Here is a tiny trained network, its code and every weight. The questions are about switching its units off for an input and a class, where a switched-off unit gives its printed mean instead of its output.

import numpy as np


def w(rows, s, z=0):
    codes = np.array(rows[::2]) - 128.0
    scale = np.full(codes.shape[1], s)
    scale[-1] = z or s
    return codes * scale


def norm(h):
    return h / np.sqrt((h * h).mean(-1, keepdims=True) + 1e-5)


def f(y):
    return y / 2 * (1 + np.tanh(0.7978845608 * (y + 0.044715 * y**3)))


def log_softmax(a):
    a = a - a.max(-1, keepdims=True)
    return a - np.log(np.exp(a).sum(-1, keepdims=True))


def net(x, mask):
    res = np.array(x, float).reshape(1, 4) / 4 @ E
    u = 0
    for l in range(2):
        y = f(norm(res) @ A[l][:, :-1].T + A[l][:, -1])
        res = res + np.where(mask[u : u + 9], y, B[l][:, -1]) @ B[l][:, :-1]
        u += 9
    return log_softmax(norm(res)[-1] @ U[:, :-1].T + U[:, -1])


A, B = {}, {}
E = w([
[225,237,86,108,103],'x0',
[127,164,132,215,88],'x1',
[128,148,197,133,2],'x2',
[158,34,85,180,67],'x3',
],0.0054)
A[0] = w([
[118,103,198,156,175,134],'L0N0',
[99,231,150,167,116,2],'L0N1',
[71,68,88,82,153,246],'L0N2',
[168,115,162,166,9,4],'L0N3',
[118,64,123,169,181,74],'L0N4',
[141,135,119,116,81,105],'L0N5',
[141,116,193,189,114,28],'L0N6',
[128,123,121,129,88,87],'L0N7',
[88,128,110,115,85,235],'L0N8',
],0.012,0.0017)
B[0] = w([
[178,86,231,135,125,182],'L0N0',
[95,82,80,253,158,220],'L0N1',
[105,95,101,144,176,235],'L0N2',
[140,92,140,48,77,253],'L0N3',
[157,141,157,227,154,197],'L0N4',
[116,74,142,119,166,153],'L0N5',
[216,160,156,40,152,160],'L0N6',
[177,77,147,125,144,138],'L0N7',
[135,121,159,82,191,160],'L0N8',
],0.0073,0.005)
A[1] = w([
[82,67,159,79,130,80],'L1N0',
[155,89,16,123,184,250],'L1N1',
[73,255,171,140,63,81],'L1N2',
[74,231,121,120,114,86],'L1N3',
[159,116,177,178,134,99],'L1N4',
[80,72,193,190,128,146],'L1N5',
[143,84,9,237,53,52],'L1N6',
[72,197,59,68,238,146],'L1N7',
[237,138,185,89,23,47],'L1N8',
],0.0083,0.0024)
B[1] = w([
[195,198,86,210,117,174],'L1N0',
[122,163,201,165,86,253],'L1N1',
[59,152,63,204,243,146],'L1N2',
[150,96,90,145,118,145],'L1N3',
[36,114,116,122,203,163],'L1N4',
[83,74,194,77,255,226],'L1N5',
[87,160,40,109,147,223],'L1N6',
[134,98,131,86,45,244],'L1N7',
[126,192,190,64,104,235],'L1N8',
],0.0077,0.0045)
U = w([
[98,25,198,173,247,179],'0',
[192,120,179,9,2,239],'1',
[124,197,2,250,95,1],'2',
],0.0087,0.0023)

Each question gives the input, the list of numbers given to net, and the class t.
The units are the neurons (one row each of A and B). Each row of codes is followed by its name. A weight is (code - 128) times the scale printed after its matrix; where a second scale follows, it is the last column's (A, B and U).
mask holds one flag per neuron, layer by layer. A switched-off neuron (its flag False) gives its mean, the last column of its row in B, instead of its output. The means were averaged over made-up inputs and are rounded, as every weight is.
A unit's drop is (log p(t) with every unit on - log p(t) with that unit switched off) / (log p(t) with every unit on - log p(t) with every unit switched off).
The circuit of an input: a set's keep is (log p(t) with only the set's units on - log p(t) with every unit switched off) / (log p(t) with every unit on - log p(t) with every unit switched off). Starting from the 12 units with the biggest drops (on a tie, the unit counted first), units are removed one at a time, each time the one whose removal leaves the highest keep (on an exact tie, the one counted first), for as long as the keep stays at least 0.8.
circuit, biggest first: the units of the circuit, biggest drop first
most important unit: the unit with the biggest drop
top k neurons: the k neurons with the biggest drops, biggest first
k most important neurons of layer l: the k neurons of layer l with the biggest drops, biggest first
drop when u is switched off: that unit's drop, to one decimal
input [5,-3,-5,-6], class 1: most important unit -> L1N7
input [1,-3,-3,5], class 2: top 2 neurons -> (L0N0 L1N6)
input [1,3,-6,-1], class 2: circuit, biggest first -> (L1N5 L0N0)
input [-6,8,6,1], class 1: 2 most important neurons of layer 0 -> (L0N3 L0N6)
input [5,0,-6,0], class 1: top 2 neurons -> (L1N7 L0N1)
input [1,4,7,-7], class 0: circuit, biggest first -> (L0N1 L1N5)
input [0,7,-7,0], class 2: circuit, biggest first -> (L1N6 L0N8)
input [3,-3,-6,1], class 1: top 2 neurons -> (L0N1 L1N7)
input [1,1,-3,2], class 2: top 2 neurons -> (L0N0 L1N6)
input [5,3,2,-2], class 2: 2 most important neurons of layer 0 -> (L0N1 L0N0)
input [6,-2,-8,5], class 2: 3 most important neurons of layer 0 -> (L0N3 L0N6 L0N8)
input [8,0,-8,2], class 1: circuit, biggest first -> (L0N1 L1N7)
input [-2,7,-1,6], class 1: top 3 neurons -> (L0N3 L0N1 L0N6)
input [-1,1,7,-8], class 0: circuit, biggest first -> (L0N1)
input [-1,6,8,-5], class 0: top 4 neurons -> (L0N1 L1N2 L1N5 L1N7)
input [-6,8,1,4], class 1: top 2 neurons -> (L0N6 L0N1)
input [1,6,-6,-7], class 2: 2 most important neurons of layer 1 -> (L1N5 L1N7)
input [4,-3,0,-7], class 2: 2 most important neurons of layer 0 -> (L0N2 L0N3)
input [0,-5,0,-1], class 1: drop when L0N1 is switched off -> 0.2
input [4,0,-8,-2], class 1: drop when L1N7 is switched off -> 0.4
input [5,0,-8,-1], class 1: drop when L1N7 is switched off -> 0.4
input [7,-5,6,-7], class 2: drop when L1N2 is switched off -> 0.5
input [3,-6,-7,-3], class 1: most important neuron of layer 1 -> (L1N7)
